Below are the code and all the weights of a small trained network. Each question names an input and a target symbol and asks about switching units off, where a switched-off unit gives its printed mean instead of its output.

import numpy as np


def w(rows, s, z=0):
    codes = np.array(rows[::2]) - 128.0
    scale = np.full(codes.shape[1], s)
    scale[-1] = z or s
    return codes * scale


def f(y):
    return np.maximum(y, 0)


def softmax(a):
    e = np.exp(a - a.max(-1, keepdims=True))
    return e / e.sum(-1, keepdims=True)


def log_softmax(a):
    a = a - a.max(-1, keepdims=True)
    return a - np.log(np.exp(a).sum(-1, keepdims=True))


def net(x, mask):
    ids = ['ζηθπτω'.index(c) for c in x.split()]
    T = len(ids)
    res = E[ids] + P[:T]
    q, k, v = (res @ M[0].T for M in (Q, K, V))
    z = softmax(np.where(np.tri(T) > 0, q @ k.T / 3**0.5, -1e9)) @ v
    res = res + np.where(mask[0], z, O[0][:, -1]) @ O[0][:, :-1]
    y = f(res @ A[0][:, :-1].T + A[0][:, -1])
    res = res + np.where(mask[1:25], y, B[0][:, -1]) @ B[0][:, :-1]
    return log_softmax(res[-1] @ U[:, :-1].T + U[:, -1])


Q, K, V, O, A, B = {}, {}, {}, {}, {}, {}
E = w([
[52,103,196,242],'ζ',
[73,48,118,145],'η',
[145,131,179,181],'θ',
[179,73,158,183],'π',
[70,203,111,189],'τ',
[130,108,5,149],'ω',
],0.021)
P = w([
[8,115,192,44],'0',
[15,111,173,65],'1',
[31,115,160,79],'2',
[47,122,148,96],'3',
[66,124,133,106],'4',
[83,128,123,121],'5',
[103,136,107,132],'6',
[115,138,98,145],'7',
[130,141,85,156],'8',
[142,146,76,168],'9',
[156,151,67,181],'10',
[168,157,60,193],'11',
[177,156,53,204],'12',
[191,160,43,215],'13',
],0.014)
Q[0] = w([
[149,133,170,104],'h1',
[186,222,116,2],'h1',
[67,156,149,198],'h1',
],0.015)
K[0] = w([
[82,132,120,36],'h1',
[58,46,188,6],'h1',
[171,121,49,204],'h1',
],0.013)
V[0] = w([
[153,50,169,184],'h1',
[140,254,192,72],'h1',
[249,130,109,210],'h1',
],0.0084)
O[0] = w([
[134,144,255,12,140],'h1',
[153,183,120,214,3],'h1',
[51,145,170,65,134],'h1',
],0.0075,0.0071)
A[0] = w([
[87,111,110,142,35],'n1',
[95,149,148,142,100],'n2',
[184,103,83,98,25],'n3',
[171,73,137,115,40],'n4',
[89,115,176,148,16],'n5',
[137,124,146,139,148],'n6',
[128,121,161,127,193],'n7',
[250,149,136,124,167],'n8',
[119,118,166,144,146],'n9',
[91,149,115,178,47],'n10',
[164,161,95,93,81],'n11',
[197,168,163,160,64],'n12',
[138,198,142,115,139],'n13',
[126,134,157,155,94],'n14',
[198,157,129,146,116],'n15',
[93,175,117,120,144],'n16',
[149,146,150,104,167],'n17',
[134,164,156,165,2],'n18',
[93,119,133,117,144],'n19',
[109,133,166,88,14],'n20',
[121,134,135,158,11],'n21',
[151,122,182,147,55],'n22',
[116,115,143,119,142],'n23',
[188,113,144,130,30],'n24',
],0.021,0.008)
B[0] = w([
[44,153,195,100,230],'n1',
[104,65,160,90,209],'n2',
[37,155,162,43,175],'n3',
[116,68,249,173,159],'n4',
[137,129,123,62,236],'n5',
[180,115,80,116,181],'n6',
[110,161,61,125,242],'n7',
[129,171,254,99,145],'n8',
[158,134,67,85,253],'n9',
[120,139,212,96,254],'n10',
[143,84,249,158,151],'n11',
[5,140,32,153,155],'n12',
[164,112,151,91,154],'n13',
[175,178,112,107,194],'n14',
[203,100,176,149,145],'n15',
[151,100,88,185,195],'n16',
[162,78,106,86,156],'n17',
[130,217,93,140,161],'n18',
[166,130,123,169,240],'n19',
[123,142,206,191,165],'n20',
[180,148,129,82,152],'n21',
[169,230,169,152,188],'n22',
[183,101,108,104,201],'n23',
[129,115,208,98,132],'n24',
],0.0093,0.0071)
U = w([
[155,176,179,49,3],'ζ',
[107,75,78,174,225],'η',
[207,190,8,188,227],'θ',
[216,85,167,163,65],'π',
[103,214,167,241,84],'τ',
[97,183,1,101,126],'ω',
],0.0058,0.0053)

Each question gives the input, a string of symbols that net reads in full, and the target symbol t.
The units are the heads (3 rows each of Q, K, V and O) and the neurons (one row each of A and B). Each row of codes is followed by its name. A weight is (code - 128) times the scale printed after its matrix; where a second scale follows, it is the last column's (O, A, B and U).
mask holds one flag per unit, heads first, then neurons. A switched-off unit (its flag False) gives its mean, the last column of its rows in O or B, instead of its output. The means were averaged over made-up inputs and are rounded, as every weight is.
A unit's drop is (log p(t) with every unit on - log p(t) with that unit switched off) / (log p(t) with every unit on - log p(t) with every unit switched off).
The circuit of an input: a set's keep is (log p(t) with only the set's units on - log p(t) with every unit switched off) / (log p(t) with every unit on - log p(t) with every unit switched off). Starting from the 12 units with the biggest drops (on a tie, the unit counted first), units are removed one at a time, each time the one whose removal leaves the highest keep (on an exact tie, the one counted first), for as long as the keep stays at least 0.8.
units of the circuit, in order: the units of the circuit, biggest drop first
unit that matters most: the unit with the biggest drop
top k neurons: the k neurons with the biggest drops, biggest first
drop of u: that unit's drop, to one decimal
input θ τ θ, target τ: units of the circuit, in order -> h1; n8
input θ θ π ω τ τ θ θ, target θ: unit that matters most -> n1
input ζ τ θ τ τ ω π ζ η θ τ π, target τ: top 2 neurons -> n8; n12
input η η ω ω η ω η θ ζ π τ τ τ τ, target τ: units of the circuit, in order -> n10; h1
input τ θ ζ τ η θ ζ τ π, target τ: units of the circuit, in order -> n8; h1
input ω θ θ θ ω τ η π π θ π, target ζ: top 2 neurons -> n16; n22
input π η ω ζ, target ζ: top 2 neurons -> n10; n5
input τ τ η θ, target θ: units of the circuit, in order -> h1; n1
input π ω π τ η, target τ: top 3 neurons -> n1; n10; n9
input ω ζ η θ ω π θ θ ζ θ θ ζ ζ, target ζ: top 2 neurons -> n5; n2
input η ζ θ ω ω ζ ω ω τ, target η: top 2 neurons -> n16; n22
input ζ ζ θ η τ π ω τ, target η: drop of n19 -> 0.0
input θ ω τ θ θ π θ π ζ π η, target ζ: drop of h1 -> 1.7
input π τ ω θ π η θ ζ ζ θ ζ ζ θ π, target ζ: drop of n10 -> -0.1
input τ η ζ η ζ ζ θ π η, target ζ: top neuron -> n5
